Below is a small trained network, with its code and all its weights. Each question gives an input and a target symbol and asks what happens when units are switched off, that is, made to give their printed mean instead of their output.

import numpy as np


def w(rows, s, z=0):
    codes = np.array(rows[::2]) - 128.0
    scale = np.full(codes.shape[1], s)
    scale[-1] = z or s
    return codes * scale


def f(y):
    return np.maximum(y, 0)


def softmax(a):
    e = np.exp(a - a.max(-1, keepdims=True))
    return e / e.sum(-1, keepdims=True)


def log_softmax(a):
    a = a - a.max(-1, keepdims=True)
    return a - np.log(np.exp(a).sum(-1, keepdims=True))


def net(x, mask):
    ids = ['αβγεζθξσφω'.index(c) for c in x.split()]
    T = len(ids)
    res = E[ids] + P[:T]
    u = 0
    for l in range(2):
        q, k, v = (res @ M[l].T for M in (Q, K, V))
        z = softmax(np.where(np.tri(T) > 0, q @ k.T / 2**0.5, -1e9)) @ v
        res = res + np.where(mask[u], z, O[l][:, -1]) @ O[l][:, :-1]
        u += 1
        y = f(res @ A[l][:, :-1].T + A[l][:, -1])
        res = res + np.where(mask[u : u + 16], y, B[l][:, -1]) @ B[l][:, :-1]
        u += 16
    return log_softmax(res[-1] @ U[:, :-1].T + U[:, -1])


Q, K, V, O, A, B = {}, {}, {}, {}, {}, {}
E = w([
[173,92,193],'α',
[197,98,131],'β',
[136,112,136],'γ',
[31,116,150],'ε',
[59,115,161],'ζ',
[92,80,220],'θ',
[141,253,162],'ξ',
[138,110,137],'σ',
[160,105,14],'φ',
[140,114,84],'ω',
],0.015)
P = w([
[239,49,142],'0',
[216,60,167],'1',
[165,104,175],'2',
[139,139,183],'3',
[111,174,196],'4',
[97,209,193],'5',
[85,253,195],'6',
[97,255,213],'7',
],0.0042)
Q[0] = w([
[160,159,75],'L0H1',
[220,164,254],'L0H1',
],0.0068)
K[0] = w([
[129,113,108],'L0H1',
[126,253,135],'L0H1',
],0.015)
V[0] = w([
[117,78,51],'L0H1',
[2,67,137],'L0H1',
],0.0085)
O[0] = w([
[112,69,181,69],'L0H1',
[141,1,96,5],'L0H1',
],0.0086,0.0018)
A[0] = w([
[38,149,137,127],'L0N1',
[119,2,73,203],'L0N2',
[108,140,139,74],'L0N3',
[194,159,190,205],'L0N4',
[203,77,199,31],'L0N5',
[188,214,71,162],'L0N6',
[189,126,22,173],'L0N7',
[97,132,180,174],'L0N8',
[135,215,218,72],'L0N9',
[172,141,167,168],'L0N10',
[68,227,191,148],'L0N11',
[107,107,255,92],'L0N12',
[228,41,173,102],'L0N13',
[121,187,55,23],'L0N14',
[55,174,138,1],'L0N15',
[105,145,22,24],'L0N16',
],0.0075,0.0025)
B[0] = w([
[174,92,139,176],'L0N1',
[240,91,108,209],'L0N2',
[127,109,124,136],'L0N3',
[78,149,111,239],'L0N4',
[97,76,126,170],'L0N5',
[102,158,72,234],'L0N6',
[104,136,2,189],'L0N7',
[101,151,154,192],'L0N8',
[90,199,163,237],'L0N9',
[94,147,106,192],'L0N10',
[64,95,132,254],'L0N11',
[71,151,149,211],'L0N12',
[122,73,143,197],'L0N13',
[59,132,111,165],'L0N14',
[140,33,108,161],'L0N15',
[109,136,76,149],'L0N16',
],0.0068,0.0044)
Q[1] = w([
[255,178,168],'L1H1',
[111,142,78],'L1H1',
],0.0091)
K[1] = w([
[178,1,138],'L1H1',
[97,119,147],'L1H1',
],0.0088)
V[1] = w([
[180,122,4],'L1H1',
[218,139,196],'L1H1',
],0.012)
O[1] = w([
[24,139,18,81],'L1H1',
[204,255,108,2],'L1H1',
],0.011,0.0061)
A[1] = w([
[146,210,81,175],'L1N1',
[182,58,122,77],'L1N2',
[191,169,67,131],'L1N3',
[80,130,140,149],'L1N4',
[78,90,138,23],'L1N5',
[117,151,161,108],'L1N6',
[133,150,127,116],'L1N7',
[133,250,102,175],'L1N8',
[86,124,152,85],'L1N9',
[89,108,140,112],'L1N10',
[126,207,91,185],'L1N11',
[89,197,158,17],'L1N12',
[131,163,107,150],'L1N13',
[141,90,149,2],'L1N14',
[174,104,167,35],'L1N15',
[156,102,109,185],'L1N16',
],0.013,0.0074)
B[1] = w([
[141,163,209,186],'L1N1',
[114,117,29,195],'L1N2',
[170,120,166,177],'L1N3',
[142,166,105,255],'L1N4',
[191,163,86,227],'L1N5',
[111,164,95,185],'L1N6',
[121,145,130,130],'L1N7',
[77,212,171,171],'L1N8',
[157,143,99,220],'L1N9',
[152,149,120,237],'L1N10',
[126,178,184,190],'L1N11',
[142,38,2,168],'L1N12',
[127,128,211,157],'L1N13',
[175,247,58,157],'L1N14',
[198,174,54,174],'L1N15',
[122,79,177,199],'L1N16',
],0.009,0.0069)
U = w([
[56,138,135,153],'α',
[61,192,182,95],'β',
[117,105,184,193],'γ',
[220,95,85,112],'ε',
[182,156,42,2],'ζ',
[188,191,149,80],'θ',
[19,158,21,124],'ξ',
[109,102,190,200],'σ',
[132,1,73,150],'φ',
[147,22,125,165],'ω',
],0.0095,0.0091)

Each question gives the input, a string of symbols that net reads in full, and the target symbol t.
The units are the heads (2 rows each of Q, K, V and O) and the neurons (one row each of A and B). Each row of codes is followed by its name. A weight is (code - 128) times the scale printed after its matrix; where a second scale follows, it is the last column's (O, A, B and U).
mask holds one flag per unit, layer by layer, with each layer's heads first. A switched-off unit (its flag False) gives its mean, the last column of its rows in O or B, instead of its output. The means were averaged over made-up inputs and are rounded, as every weight is.
A unit's drop is (log p(t) with every unit on - log p(t) with that unit switched off) / (log p(t) with every unit on - log p(t) with every unit switched off).
unit that matters most: the unit with the biggest drop
top k neurons: the k neurons with the biggest drops, biggest first
top k neurons in layer l: the k neurons of layer l with the biggest drops, biggest first
input β φ θ φ σ, target ξ: top neuron	L0N7
input θ α ω, target θ: top 2 neurons	L0N11, L0N2
input φ ε σ, target φ: top 2 neurons in layer 0	L0N9, L0N13
input γ θ σ, target ε: top 3 neurons	L0N6, L0N7, L1N15
input α φ β θ ε ξ α θ, target θ: top 3 neurons	L0N11, L0N9, L1N5
input ε ζ φ ξ, target ξ: top 4 neurons	L0N11, L0N6, L1N12, L1N6
input β γ α β, target θ: top 2 neurons in layer 0	L0N11, L0N7
input ζ β φ φ, target ξ: top 2 neurons in layer 0	L0N7, L0N16
input ω φ ω, target ξ: top 2 neurons in layer 0	L0N7, L0N9
input σ β ω, target β: top 2 neurons	L0N11, L1N8
input σ ε σ φ θ φ σ, target ξ: top 2 neurons in layer 0	L0N7, L0N2
input φ γ β β φ γ, target ξ: top 2 neurons in layer 0	L0N7, L0N2
input ε θ θ, target ε: top 2 neurons in layer 1	L1N15, L1N14
input ε φ ε γ, target φ: unit that matters most	L0H1
input β σ α α, target θ: top 2 neurons	L1N15, L0N7
input γ β σ, target β: top 2 neurons	L0N11, L1N8
input ζ ξ θ, target θ: top 2 neurons	L0N9, L0N11
input ζ ζ γ φ φ φ ζ, target ξ: top 2 neurons	L0N7, L0N1
input ω φ β α θ φ, target ε: top 2 neurons in layer 0	L0N12, L0N9
input α θ ζ, target ε: top neuron	L1N15
input ξ α ε ε ω φ ε ε, target ε: top 2 neurons in layer 0	L0N9, L0N11
